Below are the code and all the weights of a small trained network. Each question names an input and a class and asks about switching units off, where a switched-off unit gives its printed mean instead of its output.

import numpy as np


def w(rows, s, z=0):
    codes = np.array(rows[::2]) - 128.0
    scale = np.full(codes.shape[1], s)
    scale[-1] = z or s
    return codes * scale


def f(y):
    return np.maximum(y, 0)


def log_softmax(a):
    a = a - a.max(-1, keepdims=True)
    return a - np.log(np.exp(a).sum(-1, keepdims=True))


def net(x, mask):
    res = np.array(x, float).reshape(1, 5) / 4 @ E
    y = f(res @ A[0][:, :-1].T + A[0][:, -1])
    res = res + np.where(mask, y, B[0][:, -1]) @ B[0][:, :-1]
    return log_softmax(res[-1] @ U[:, :-1].T + U[:, -1])


A, B = {}, {}
E = w([
[123,254,77,175,67],'x0',
[127,128,127,128,128],'x1',
[130,125,128,131,124],'x2',
[8,129,95,84,69],'x3',
[199,136,72,18,86],'x4',
],0.0098)
A[0] = w([
[123,72,147,106,161,253],'n1',
[124,137,91,22,42,109],'n2',
[159,89,98,73,107,139],'n3',
[214,137,107,74,124,152],'n4',
[94,180,93,134,81,81],'n5',
[8,114,110,85,97,188],'n6',
[143,217,105,174,88,173],'n7',
[156,108,140,192,153,251],'n8',
[139,163,99,108,108,64],'n9',
[100,143,118,126,126,117],'n10',
],0.018,0.0054)
B[0] = w([
[161,75,186,78,212,229],'n1',
[129,139,15,101,249,226],'n2',
[115,201,132,46,139,192],'n3',
[227,101,117,47,25,219],'n4',
[184,66,98,207,160,194],'n5',
[15,3,169,167,97,249],'n6',
[153,200,82,230,55,235],'n7',
[127,185,140,202,207,225],'n8',
[195,101,103,132,152,160],'n9',
[134,101,136,164,124,153],'n10',
],0.023,0.015)
U = w([
[196,85,87,170,254,255],'0',
[78,49,220,137,133,120],'1',
[145,251,144,197,114,156],'2',
[82,92,131,225,51,44],'3',
[211,138,165,48,127,97],'4',
[65,85,89,31,178,41],'5',
[195,188,71,117,32,99],'6',
],0.0065,0.0035)

Each question gives the input, the list of numbers given to net, and the class t.
The units are the neurons (one row each of A and B). Each row of codes is followed by its name. A weight is (code - 128) times the scale printed after its matrix; where a second scale follows, it is the last column's (A, B and U).
mask holds one flag per neuron, in row order. A switched-off neuron (its flag False) gives its mean, the last column of its row in B, instead of its output. The means were averaged over made-up inputs and are rounded, as every weight is.
A unit's drop is (log p(t) with every unit on - log p(t) with that unit switched off) / (log p(t) with every unit on - log p(t) with every unit switched off).
The circuit of an input: a set's keep is (log p(t) with only the set's units on - log p(t) with every unit switched off) / (log p(t) with every unit on - log p(t) with every unit switched off). Starting from all 10 units, units are removed one at a time, each time the one whose removal leaves the highest keep (on an exact tie, the one counted first), for as long as the keep stays at least 0.8.
circuit, biggest first: the units of the circuit, biggest drop first
most important unit: the unit with the biggest drop
k most important neurons: the k neurons with the biggest drops, biggest first
drop when u is switched off: that unit's drop, to one decimal
input [0,-7,1,-5,5], class 4: most important unit : n7
input [-3,6,2,-1,1], class 4: circuit, biggest first : (n6, n2, n5)
input [-7,-7,-5,1,-8], class 1: 2 most important neurons : (n2, n5)
input [7,-5,4,3,0], class 3: 4 most important neurons : (n7, n1, n6, n8)
input [4,-1,-6,0,-1], class 2: 2 most important neurons : (n6, n4)
input [-3,0,4,-7,1], class 4: circuit, biggest first : (n4, n2)
input [0,0,-6,8,5], class 5: 3 most important neurons : (n6, n2, n8)
input [-1,0,-7,6,-1], class 1: 2 most important neurons : (n6, n7)
input [-3,-5,-5,8,6], class 5: 2 most important neurons : (n2, n6)
input [3,-5,2,-1,8], class 6: 2 most important neurons : (n4, n1)
input [7,-1,6,-2,-3], class 2: 2 most important neurons : (n6, n7)
input [4,-7,0,-4,1], class 6: 2 most important neurons : (n6, n4)
input [1,7,-7,-5,7], class 6: 2 most important neurons : (n1, n4)
input [-2,2,-8,-2,7], class 4: most important unit : n4
input [3,4,-7,-1,-6], class 2: drop when n6 is switched off : 0.3
input [-2,4,-7,-7,2], class 4: drop when n8 is switched off : 0.0
input [2,-7,-5,-3,6], class 6: drop when n1 is switched off : 0.1
